Below is a small trained network, with its code and all its weights. Each question gives an input and a target symbol and asks what happens when units are switched off, that is, made to give their printed mean instead of their output.

import numpy as np


def w(rows, s, z=0):
    codes = np.array(rows[::2]) - 128.0
    scale = np.full(codes.shape[1], s)
    scale[-1] = z or s
    return codes * scale


def f(y):
    return y / 2 * (1 + np.tanh(0.7978845608 * (y + 0.044715 * y**3)))


def softmax(a):
    e = np.exp(a - a.max(-1, keepdims=True))
    return e / e.sum(-1, keepdims=True)


def log_softmax(a):
    a = a - a.max(-1, keepdims=True)
    return a - np.log(np.exp(a).sum(-1, keepdims=True))


def net(x, mask):
    ids = ['γδζηλπστφψω'.index(c) for c in x.split()]
    T = len(ids)
    res = E[ids] + P[:T]
    r = res
    for j in range(3):
        rows = slice(2 * j, 2 * j + 2)
        q, k, v = (r @ M[0][rows].T for M in (Q, K, V))
        z = softmax(np.where(np.tri(T) > 0, q @ k.T / 2**0.5, -1e9)) @ v
        o = O[0][rows]
        res = res + np.where(mask[j], z, o[:, -1]) @ o[:, :-1]
    y = f(res @ A[0][:, :-1].T + A[0][:, -1])
    res = res + np.where(mask[3:19], y, B[0][:, -1]) @ B[0][:, :-1]
    return log_softmax(res[-1] @ U[:, :-1].T + U[:, -1])


Q, K, V, O, A, B = {}, {}, {}, {}, {}, {}
E = w([
[94,147,170],'γ',
[107,157,152],'δ',
[174,193,157],'ζ',
[77,167,127],'η',
[149,6,128],'λ',
[127,127,180],'π',
[67,135,168],'σ',
[111,200,148],'τ',
[23,121,127],'φ',
[167,131,189],'ψ',
[83,96,190],'ω',
],0.023)
P = w([
[208,220,13],'0',
[72,112,216],'1',
[68,108,228],'2',
[75,128,221],'3',
[76,135,220],'4',
[86,142,230],'5',
[82,143,231],'6',
[95,152,232],'7',
[99,162,227],'8',
[123,164,244],'9',
[155,171,254],'10',
],0.0067)
Q[0] = w([
[110,165,214],'H1',
[123,103,128],'H1',
[89,105,248],'H2',
[137,96,10],'H2',
[89,212,151],'H3',
[115,180,148],'H3',
],0.017)
K[0] = w([
[148,193,2],'H1',
[188,58,156],'H1',
[195,35,4],'H2',
[76,147,246],'H2',
[127,101,21],'H3',
[245,159,100],'H3',
],0.012)
V[0] = w([
[78,88,73],'H1',
[136,90,58],'H1',
[58,130,76],'H2',
[137,202,111],'H2',
[72,150,208],'H3',
[157,164,2],'H3',
],0.019)
O[0] = w([
[40,111,135,4],'H1',
[37,122,172,42],'H1',
[56,248,162,54],'H2',
[195,156,244,137],'H2',
[159,181,123,152],'H3',
[149,95,184,123],'H3',
],0.013,0.014)
A[0] = w([
[141,200,148,156],'N1',
[111,100,27,5],'N2',
[116,77,147,105],'N3',
[177,150,172,153],'N4',
[157,144,121,78],'N5',
[112,174,252,196],'N6',
[146,114,77,255],'N7',
[152,162,114,205],'N8',
[131,172,102,182],'N9',
[98,197,69,185],'N10',
[82,134,108,176],'N11',
[78,168,160,49],'N12',
[175,66,106,222],'N13',
[153,173,124,164],'N14',
[137,138,125,181],'N15',
[89,90,106,72],'N16',
],0.015,0.0068)
B[0] = w([
[98,136,75,179],'N1',
[203,253,159,200],'N2',
[117,248,89,136],'N3',
[50,196,60,254],'N4',
[219,70,133,172],'N5',
[188,100,28,223],'N6',
[84,121,235,195],'N7',
[21,60,86,182],'N8',
[41,79,137,156],'N9',
[101,13,197,173],'N10',
[198,67,112,146],'N11',
[158,208,208,137],'N12',
[42,122,207,242],'N13',
[47,99,201,181],'N14',
[108,97,111,150],'N15',
[178,174,184,149],'N16',
],0.005,0.038)
U = w([
[211,89,116,138],'γ',
[116,99,49,183],'δ',
[69,6,78,121],'ζ',
[144,124,69,134],'η',
[163,114,53,78],'λ',
[81,98,58,163],'π',
[146,207,116,40],'σ',
[103,191,195,124],'τ',
[129,137,127,68],'φ',
[120,50,184,128],'ψ',
[113,118,134,255],'ω',
],0.011,0.0075)

Each question gives the input, a string of symbols that net reads in full, and the target symbol t.
The units are the heads (2 rows each of Q, K, V and O) and the neurons (one row each of A and B). Each row of codes is followed by its name. A weight is (code - 128) times the scale printed after its matrix; where a second scale follows, it is the last column's (O, A, B and U).
mask holds one flag per unit, heads first, then neurons. A switched-off unit (its flag False) gives its mean, the last column of its rows in O or B, instead of its output. The means were averaged over made-up inputs and are rounded, as every weight is.
A unit's drop is (log p(t) with every unit on - log p(t) with that unit switched off) / (log p(t) with every unit on - log p(t) with every unit switched off).
The circuit of an input: a set's keep is (log p(t) with only the set's units on - log p(t) with every unit switched off) / (log p(t) with every unit on - log p(t) with every unit switched off). Starting from the 12 units with the biggest drops (on a tie, the unit counted first), units are removed one at a time, each time the one whose removal leaves the highest keep (on an exact tie, the one counted first), for as long as the keep stays at least 0.8.
units of the circuit, in order: the units of the circuit, biggest drop first
unit that matters most: the unit with the biggest drop
k most important neurons: the k neurons with the biggest drops, biggest first
which heads matter: for each layer, one digit per head in row order, 1 if its drop is at least 0.15 and else 0, layers parted by /
input ψ η η, target ψ: units of the circuit, in order : H2, N6
input φ ζ ζ η, target τ: units of the circuit, in order : H2
input ω σ δ ζ ζ ψ, target ζ: which heads matter : 011
input η σ σ ζ π φ φ, target σ: units of the circuit, in order : H2, N6, N13
input γ γ η ζ ζ, target δ: 2 most important neurons : N2, N13
input ω ζ η η, target ζ: 2 most important neurons : N10, N2
input η ω γ λ τ ζ π, target τ: 3 most important neurons : N2, N6, N16
input τ σ ψ τ, target λ: 2 most important neurons : N6, N4
input ζ λ ζ ψ ζ, target ψ: which heads matter : 100
input φ η η γ π ψ η ζ δ, target τ: which heads matter : 110
input ψ τ ω τ, target ψ: which heads matter : 010
input η η ζ ψ σ γ ψ ζ ζ ζ, target σ: which heads matter : 110
input ψ γ γ, target ψ: 3 most important neurons : N2, N6, N13
input ω τ ζ ζ, target ζ: 2 most important neurons : N2, N8
input ζ ζ ω σ ζ τ, target γ: which heads matter : 011
input ζ γ λ ζ ζ η, target τ: 4 most important neurons : N2, N6, N7, N5
input σ ζ η ζ ψ η δ ω, target π: which heads matter : 011
input λ π η ψ ω ψ ψ φ, target τ: 3 most important neurons : N16, N2, N6
input ζ τ φ ψ τ δ η δ η ζ φ, target γ: 2 most important neurons : N6, N7
input ω τ ψ η ψ η ψ, target ζ: unit that matters most : H3
input ψ ζ γ ψ, target ψ: units of the circuit, in order : H2, N13
input η σ ω ω η, target σ: units of the circuit, in order : N6, H2, N13
input ζ γ π σ ψ, target γ: 3 most important neurons : N6, N7, N5
input ζ σ ζ γ, target γ: which heads matter : 010
input ψ π φ, target ψ: 3 most important neurons : N6, N4, N2
